Below are the code and all the weights of a small trained network. Each question names an input and a class and asks about switching units off, where a switched-off unit gives its printed mean instead of its output.

import numpy as np


def w(rows, s, z=0):
    codes = np.array(rows[::2]) - 128.0
    scale = np.full(codes.shape[1], s)
    scale[-1] = z or s
    return codes * scale


def f(y):
    return y / 2 * (1 + np.tanh(0.7978845608 * (y + 0.044715 * y**3)))


def log_softmax(a):
    a = a - a.max(-1, keepdims=True)
    return a - np.log(np.exp(a).sum(-1, keepdims=True))


def net(x, mask):
    res = np.array(x, float).reshape(1, 6) / 4 @ E
    y = f(res @ A[0][:, :-1].T + A[0][:, -1])
    res = res + np.where(mask, y, B[0][:, -1]) @ B[0][:, :-1]
    return log_softmax(res[-1] @ U[:, :-1].T + U[:, -1])


A, B = {}, {}
E = w([
[77,107,196,138,2,155,124],'x0',
[166,112,149,142,142,186,47],'x1',
[153,179,82,94,115,99,87],'x2',
[149,204,159,79,96,130,145],'x3',
[109,247,141,175,147,200,152],'x4',
[70,161,152,124,165,105,100],'x5',
],0.0099)
A[0] = w([
[149,181,105,140,155,88,254,133],'n0',
[163,161,193,121,107,206,130,102],'n1',
[141,174,68,170,182,174,181,147],'n2',
[78,77,107,151,118,93,163,188],'n3',
[78,147,134,146,85,63,116,49],'n4',
[97,53,163,176,199,174,246,170],'n5',
[147,43,114,124,159,138,47,190],'n6',
[167,121,124,104,152,93,199,161],'n7',
[111,152,86,113,168,121,77,178],'n8',
[206,216,156,170,157,243,37,171],'n9',
[37,13,202,170,46,146,167,252],'n10',
[187,194,94,109,168,167,137,193],'n11',
[75,94,117,122,233,123,63,189],'n12',
[129,104,90,94,71,74,73,218],'n13',
[195,170,98,58,127,125,97,234],'n14',
[157,132,141,99,92,71,51,208],'n15',
[161,65,168,92,72,130,140,173],'n16',
[71,164,170,142,72,233,100,168],'n17',
[128,141,181,160,126,207,115,205],'n18',
],0.009,0.0037)
B[0] = w([
[189,159,131,91,105,83,26,185],'n0',
[81,217,164,143,184,210,163,168],'n1',
[195,109,23,98,166,123,88,182],'n2',
[113,125,196,122,57,127,156,173],'n3',
[100,66,100,112,68,136,151,143],'n4',
[114,216,167,65,146,119,54,195],'n5',
[144,209,170,142,116,96,71,193],'n6',
[133,170,152,88,107,141,89,159],'n7',
[82,108,124,189,129,119,156,159],'n8',
[87,116,89,191,140,145,127,208],'n9',
[68,147,228,92,85,94,174,249],'n10',
[150,137,82,149,190,95,131,182],'n11',
[153,148,156,221,133,91,101,189],'n12',
[69,131,185,134,97,88,131,179],'n13',
[113,166,105,192,160,86,96,175],'n14',
[122,154,196,142,100,83,127,167],'n15',
[160,130,186,74,104,89,121,183],'n16',
[60,144,213,234,92,208,184,199],'n17',
[185,199,143,254,165,150,104,177],'n18',
],0.0081,0.013)
U = w([
[64,38,172,62,49,57,239,121],'0',
[100,190,210,230,116,176,154,230],'1',
[204,231,176,75,135,43,28,219],'2',
[254,95,122,46,157,171,114,3],'3',
[153,70,24,189,162,91,105,143],'4',
[184,158,89,83,213,234,181,43],'5',
],0.0067,0.0044)

Each question gives the input, the list of numbers given to net, and the class t.
The units are the neurons (one row each of A and B). Each row of codes is followed by its name. A weight is (code - 128) times the scale printed after its matrix; where a second scale follows, it is the last column's (A, B and U).
mask holds one flag per neuron, in row order. A switched-off neuron (its flag False) gives its mean, the last column of its row in B, instead of its output. The means were averaged over made-up inputs and are rounded, as every weight is.
A unit's drop is (log p(t) with every unit on - log p(t) with that unit switched off) / (log p(t) with every unit on - log p(t) with every unit switched off).
The circuit of an input: a set's keep is (log p(t) with only the set's units on - log p(t) with every unit switched off) / (log p(t) with every unit on - log p(t) with every unit switched off). Starting from the 12 units with the biggest drops (on a tie, the unit counted first), units are removed one at a time, each time the one whose removal leaves the highest keep (on an exact tie, the one counted first), for as long as the keep stays at least 0.8.
units of the circuit, in order: the units of the circuit, biggest drop first
unit that matters most: the unit with the biggest drop
k most important neurons: the k neurons with the biggest drops, biggest first
drop of u: that unit's drop, to one decimal
input [3,-3,6,-8,5,-5], class 4: unit that matters most => n10
input [-8,1,1,8,-1,-8], class 4: 2 most important neurons => n5, n10
input [-1,-1,-3,5,-8,-3], class 0: units of the circuit, in order => n0, n18
input [-5,2,-3,-6,3,-8], class 2: 3 most important neurons => n5, n6, n17
input [-7,4,-8,-8,4,-1], class 2: 2 most important neurons => n5, n6
input [-5,-5,1,-6,2,0], class 2: 3 most important neurons => n0, n5, n9
input [-5,-3,-5,2,4,-6], class 2: 2 most important neurons => n0, n5
input [-4,8,5,5,0,-1], class 4: drop of n11 => 0.1
input [6,1,7,3,-1,-3], class 1: drop of n17 => 0.2
input [-7,7,-6,1,4,-4], class 4: drop of n9 => 0.2
input [8,-8,-2,6,1,4], class 0: drop of n10 => 0.2
